Here is a tiny trained network, its code and every weight. The questions are about switching its units off for an input and a target symbol, where a switched-off unit gives its printed mean instead of its output.

import numpy as np


def w(rows, s, z=0):
    codes = np.array(rows[::2]) - 128.0
    scale = np.full(codes.shape[1], s)
    scale[-1] = z or s
    return codes * scale


def norm(h):
    return h / np.sqrt((h * h).mean(-1, keepdims=True) + 1e-5)


def f(y):
    return y / 2 * (1 + np.tanh(0.7978845608 * (y + 0.044715 * y**3)))


def softmax(a):
    e = np.exp(a - a.max(-1, keepdims=True))
    return e / e.sum(-1, keepdims=True)


def log_softmax(a):
    a = a - a.max(-1, keepdims=True)
    return a - np.log(np.exp(a).sum(-1, keepdims=True))


def net(x, mask):
    ids = ['βγδηλμξστ'.index(c) for c in x.split()]
    T = len(ids)
    res = E[ids] + P[:T]
    u = 0
    for l in range(3):
        q, k, v = (norm(res) @ M[l].T for M in (Q, K, V))
        z = softmax(np.where(np.tri(T) > 0, q @ k.T / 2**0.5, -1e9)) @ v
        res = res + np.where(mask[u], z, O[l][:, -1]) @ O[l][:, :-1]
        u += 1
        y = f(norm(res) @ A[l][:, :-1].T + A[l][:, -1])
        res = res + np.where(mask[u : u + 4], y, B[l][:, -1]) @ B[l][:, :-1]
        u += 4
    return log_softmax(norm(res)[-1] @ U[:, :-1].T + U[:, -1])


Q, K, V, O, A, B = {}, {}, {}, {}, {}, {}
E = w([
[120,70,139,159,75,98,24,160],'β',
[76,67,136,114,75,123,165,6],'γ',
[168,133,151,108,168,82,94,198],'δ',
[149,11,71,115,118,46,58,111],'η',
[154,132,168,156,134,122,84,75],'λ',
[121,134,211,108,155,171,56,114],'μ',
[170,104,104,64,106,222,164,142],'ξ',
[139,77,171,84,155,45,199,78],'σ',
[168,96,62,97,184,219,107,119],'τ',
],0.017)
P = w([
[95,8,188,186,149,180,112,221],'0',
[74,93,148,146,128,113,113,207],'1',
[111,43,158,146,157,134,144,184],'2',
[112,146,140,99,93,95,88,171],'3',
[170,137,152,114,118,105,121,131],'4',
[142,176,148,80,95,102,101,109],'5',
[179,201,113,91,107,42,133,110],'6',
[173,168,156,59,126,55,127,68],'7',
[117,192,160,23,98,49,107,26],'8',
],0.012)
Q[0] = w([
[129,179,39,197,176,175,152,147],'L0H0',
[43,183,94,176,136,107,255,120],'L0H0',
],0.03)
K[0] = w([
[107,118,141,210,100,168,11,181],'L0H0',
[96,120,228,252,111,86,66,215],'L0H0',
],0.024)
V[0] = w([
[112,110,180,183,143,92,62,119],'L0H0',
[110,110,140,149,2,123,203,145],'L0H0',
],0.017)
O[0] = w([
[29,136,159,205,183,70,69,96,1],'L0H0',
[145,145,254,122,25,67,149,185,129],'L0H0',
],0.008,0.0015)
A[0] = w([
[84,175,124,250,94,151,198,132,65],'L0N0',
[129,200,96,100,108,98,70,141,106],'L0N1',
[17,130,92,139,42,190,201,36,39],'L0N2',
[48,91,124,178,58,219,198,139,3],'L0N3',
],0.02,0.005)
B[0] = w([
[127,125,138,203,144,127,122,79,137],'L0N0',
[126,116,128,111,150,80,97,106,251],'L0N1',
[133,111,157,154,3,136,123,106,201],'L0N2',
[127,125,219,124,134,149,116,171,160],'L0N3',
],0.019,0.0033)
Q[1] = w([
[70,140,105,86,97,132,182,92],'L1H0',
[60,189,92,4,85,106,75,98],'L1H0',
],0.012)
K[1] = w([
[168,147,130,109,115,112,57,119],'L1H0',
[112,246,56,94,83,70,148,127],'L1H0',
],0.013)
V[1] = w([
[188,172,93,197,214,3,198,222],'L1H0',
[151,237,81,200,110,176,51,201],'L1H0',
],0.023)
O[1] = w([
[247,109,221,222,185,94,163,106,161],'L1H0',
[172,42,206,73,172,188,45,41,2],'L1H0',
],0.013,0.017)
A[1] = w([
[69,134,189,148,121,44,171,115,160],'L1N0',
[91,237,224,106,251,175,146,104,36],'L1N1',
[131,180,157,186,132,153,2,141,1],'L1N2',
[189,159,158,114,68,164,174,99,143],'L1N3',
],0.018,0.0087)
B[1] = w([
[102,114,133,64,245,71,173,52,255],'L1N0',
[81,213,232,13,182,136,5,154,135],'L1N1',
[182,207,46,246,15,83,206,214,138],'L1N2',
[164,137,211,41,144,77,144,157,164],'L1N3',
],0.012,0.017)
Q[2] = w([
[66,9,170,166,139,228,250,161],'L2H0',
[166,175,101,149,68,141,168,4],'L2H0',
],0.013)
K[2] = w([
[76,68,171,194,189,105,11,252],'L2H0',
[175,165,103,73,142,70,113,133],'L2H0',
],0.015)
V[2] = w([
[95,196,115,159,120,125,106,3],'L2H0',
[152,172,51,101,213,164,113,142],'L2H0',
],0.03)
O[2] = w([
[111,207,149,120,135,201,173,2,5],'L2H0',
[190,32,32,114,187,200,243,158,110],'L2H0',
],0.0097,0.0029)
A[2] = w([
[153,92,76,77,109,36,64,170,66],'L2N0',
[91,95,139,182,148,119,94,33,2],'L2N1',
[98,79,156,109,68,82,62,7,157],'L2N2',
[177,148,51,186,163,162,67,132,137],'L2N3',
],0.022,0.0086)
B[2] = w([
[172,162,206,34,126,217,228,112,240],'L2N0',
[87,34,208,116,30,250,242,242,158],'L2N1',
[207,105,15,93,96,96,115,61,254],'L2N2',
[222,242,78,112,160,106,79,111,201],'L2N3',
],0.015,0.0088)
U = w([
[177,181,99,247,63,102,165,194,70],'β',
[151,118,143,126,94,105,86,69,250],'γ',
[253,99,213,183,181,125,76,102,147],'δ',
[103,22,81,129,158,150,120,156,152],'η',
[146,179,191,182,133,212,177,52,73],'λ',
[55,208,131,104,137,158,70,141,126],'μ',
[144,132,182,69,114,160,118,234,48],'ξ',
[109,147,136,147,188,83,184,143,116],'σ',
[159,153,73,124,172,179,114,123,198],'τ',
],0.0074,0.0026)

Each question gives the input, a string of symbols that net reads in full, and the target symbol t.
The units are the heads (2 rows each of Q, K, V and O) and the neurons (one row each of A and B). Each row of codes is followed by its name. A weight is (code - 128) times the scale printed after its matrix; where a second scale follows, it is the last column's (O, A, B and U).
mask holds one flag per unit, layer by layer, with each layer's heads first. A switched-off unit (its flag False) gives its mean, the last column of its rows in O or B, instead of its output. The means were averaged over made-up inputs and are rounded, as every weight is.
A unit's drop is (log p(t) with every unit on - log p(t) with that unit switched off) / (log p(t) with every unit on - log p(t) with every unit switched off).
The circuit of an input: a set's keep is (log p(t) with only the set's units on - log p(t) with every unit switched off) / (log p(t) with every unit on - log p(t) with every unit switched off). Starting from the 12 units with the biggest drops (on a tie, the unit counted first), units are removed one at a time, each time the one whose removal leaves the highest keep (on an exact tie, the one counted first), for as long as the keep stays at least 0.8.
circuit, biggest first: the units of the circuit, biggest drop first
top k neurons: the k neurons with the biggest drops, biggest first
top k neurons in layer l: the k neurons of layer l with the biggest drops, biggest first
input δ β λ, target λ: circuit, biggest first -> L0H0, L2H0, L2N1
input η σ δ τ δ λ, target τ: circuit, biggest first -> L0H0
input ξ ξ σ, target ξ: circuit, biggest first -> L2H0, L0N3, L2N0
input τ σ β, target η: circuit, biggest first -> L2H0, L1H0
input σ λ ξ δ λ, target ξ: circuit, biggest first -> L0H0, L2H0, L2N0
input λ σ ξ, target λ: circuit, biggest first -> L0H0, L2H0
input ξ σ σ, target ξ: top 4 neurons -> L0N3, L2N0, L0N1, L2N2
input ξ γ η σ λ γ δ, target γ: circuit, biggest first -> L2H0, L0N2, L2N2
input δ δ σ, target δ: top 2 neurons -> L0N1, L0N3
input δ ξ β, target δ: circuit, biggest first -> L1H0, L0N1
input σ γ σ, target β: top 2 neurons in layer 0 -> L0N2, L0N1
input δ σ λ, target δ: circuit, biggest first -> L0H0, L1H0
input σ η σ γ β β τ η μ, target τ: top 2 neurons in layer 1 -> L1N0, L1N3
input ξ δ μ λ, target δ: circuit, biggest first -> L1H0
input ξ μ γ η, target γ: circuit, biggest first -> L2H0, L2N2, L0N2
input λ μ η, target η: top 2 neurons in layer 2 -> L2N1, L2N0
input μ μ β δ, target δ: top 2 neurons in layer 1 -> L1N0, L1N1
input β ξ μ, target γ: top 3 neurons -> L2N2, L0N1, L0N0
input τ β μ, target τ: top 2 neurons -> L2N3, L0N2
input σ μ τ λ, target τ: top 2 neurons -> L2N3, L1N0
input γ β δ, target γ: top 3 neurons -> L2N2, L0N0, L0N2
